Below are the code and all the weights of a small trained network. Each question names an input and a class and asks about switching units off, where a switched-off unit gives its printed mean instead of its output.

import numpy as np


def w(rows, s, z=0):
    codes = np.array(rows[::2]) - 128.0
    scale = np.full(codes.shape[1], s)
    scale[-1] = z or s
    return codes * scale


def f(y):
    return np.maximum(y, 0)


def log_softmax(a):
    a = a - a.max(-1, keepdims=True)
    return a - np.log(np.exp(a).sum(-1, keepdims=True))


def net(x, mask):
    res = np.array(x, float).reshape(1, 4) / 4 @ E
    y = f(res @ A[0][:, :-1].T + A[0][:, -1])
    res = res + np.where(mask, y, B[0][:, -1]) @ B[0][:, :-1]
    return log_softmax(res[-1] @ U[:, :-1].T + U[:, -1])


A, B = {}, {}
E = w([
[210,189,15,202,109,84,91,61,125],'x0',
[242,136,93,87,207,192,7,98,153],'x1',
[117,34,104,220,153,127,171,181,165],'x2',
[136,75,152,205,162,188,176,147,29],'x3',
],0.012)
A[0] = w([
[201,190,160,102,217,212,97,3,74,130],'n1',
[188,183,53,101,159,35,41,30,223,255],'n2',
[81,59,159,76,59,159,196,177,202,72],'n3',
[104,64,234,137,207,209,117,230,115,118],'n4',
[121,154,168,102,13,140,114,103,243,17],'n5',
[87,140,198,78,117,137,188,209,156,137],'n6',
],0.0075,0.0046)
B[0] = w([
[109,158,116,131,140,122,111,14,243,206],'n1',
[123,197,176,94,34,199,104,116,158,252],'n2',
[116,26,79,89,188,165,123,95,179,173],'n3',
[137,254,212,154,47,211,122,146,78,190],'n4',
[195,50,106,155,144,236,129,83,192,157],'n5',
[114,164,82,135,129,186,238,73,239,179],'n6',
],0.0094,0.023)
U = w([
[129,103,167,79,93,159,173,175,94,5],'0',
[78,71,210,87,224,40,20,171,58,2],'1',
[216,60,196,24,235,12,51,172,36,2],'2',
[31,90,173,205,127,72,209,207,105,39],'3',
[76,235,121,101,71,176,96,84,167,175],'4',
[122,175,182,177,2,169,158,130,49,244],'5',
[177,97,62,182,175,180,91,67,166,245],'6',
[172,179,126,45,63,112,44,89,137,15],'7',
],0.0099,0.0071)

Each question gives the input, the list of numbers given to net, and the class t.
The units are the neurons (one row each of A and B). Each row of codes is followed by its name. A weight is (code - 128) times the scale printed after its matrix; where a second scale follows, it is the last column's (A, B and U).
mask holds one flag per neuron, in row order. A switched-off neuron (its flag False) gives its mean, the last column of its row in B, instead of its output. The means were averaged over made-up inputs and are rounded, as every weight is.
A unit's drop is (log p(t) with every unit on - log p(t) with that unit switched off) / (log p(t) with every unit on - log p(t) with every unit switched off).
The circuit of an input: a set's keep is (log p(t) with only the set's units on - log p(t) with every unit switched off) / (log p(t) with every unit on - log p(t) with every unit switched off). Starting from all 6 units, units are removed one at a time, each time the one whose removal leaves the highest keep (on an exact tie, the one counted first), for as long as the keep stays at least 0.8.
circuit, biggest first: the units of the circuit, biggest drop first
k most important neurons: the k neurons with the biggest drops, biggest first
drop of u: that unit's drop, to one decimal
input [2,-4,8,1], class 3: circuit, biggest first => n2; n1
input [7,-8,5,3], class 3: 2 most important neurons => n2; n4
input [-6,6,8,8], class 5: circuit, biggest first => n4
input [1,4,8,4], class 5: circuit, biggest first => n4; n1
input [7,-5,-3,1], class 5: 3 most important neurons => n1; n6; n3
input [3,-7,5,-1], class 3: 2 most important neurons => n2; n1
input [6,-8,2,2], class 3: 2 most important neurons => n2; n4
input [-4,-1,0,-8], class 6: 3 most important neurons => n5; n4; n3
input [-4,-7,7,1], class 3: 4 most important neurons => n2; n3; n1; n5
input [3,-5,-1,3], class 3: circuit, biggest first => n2; n4; n1
input [-2,-6,-2,-6], class 6: circuit, biggest first => n2; n5; n4
input [8,-8,1,-3], class 5: 2 most important neurons => n1; n6
input [-4,5,6,-3], class 5: 2 most important neurons => n1; n4
input [4,0,-3,6], class 6: circuit, biggest first => n2
input [-7,-1,-7,7], class 5: 2 most important neurons => n4; n2
input [-4,-1,6,-4], class 6: 2 most important neurons => n2; n3
input [1,4,1,3], class 6: 3 most important neurons => n2; n4; n6
input [4,0,3,4], class 6: drop of n2 => 1.8
input [1,-6,7,-2], class 3: drop of n5 => 0.1
input [7,-8,-5,4], class 5: circuit, biggest first => n1
input [1,-7,7,-5], class 6: drop of n3 => 0.2
input [4,-4,-1,-3], class 5: drop of n5 => 0.0
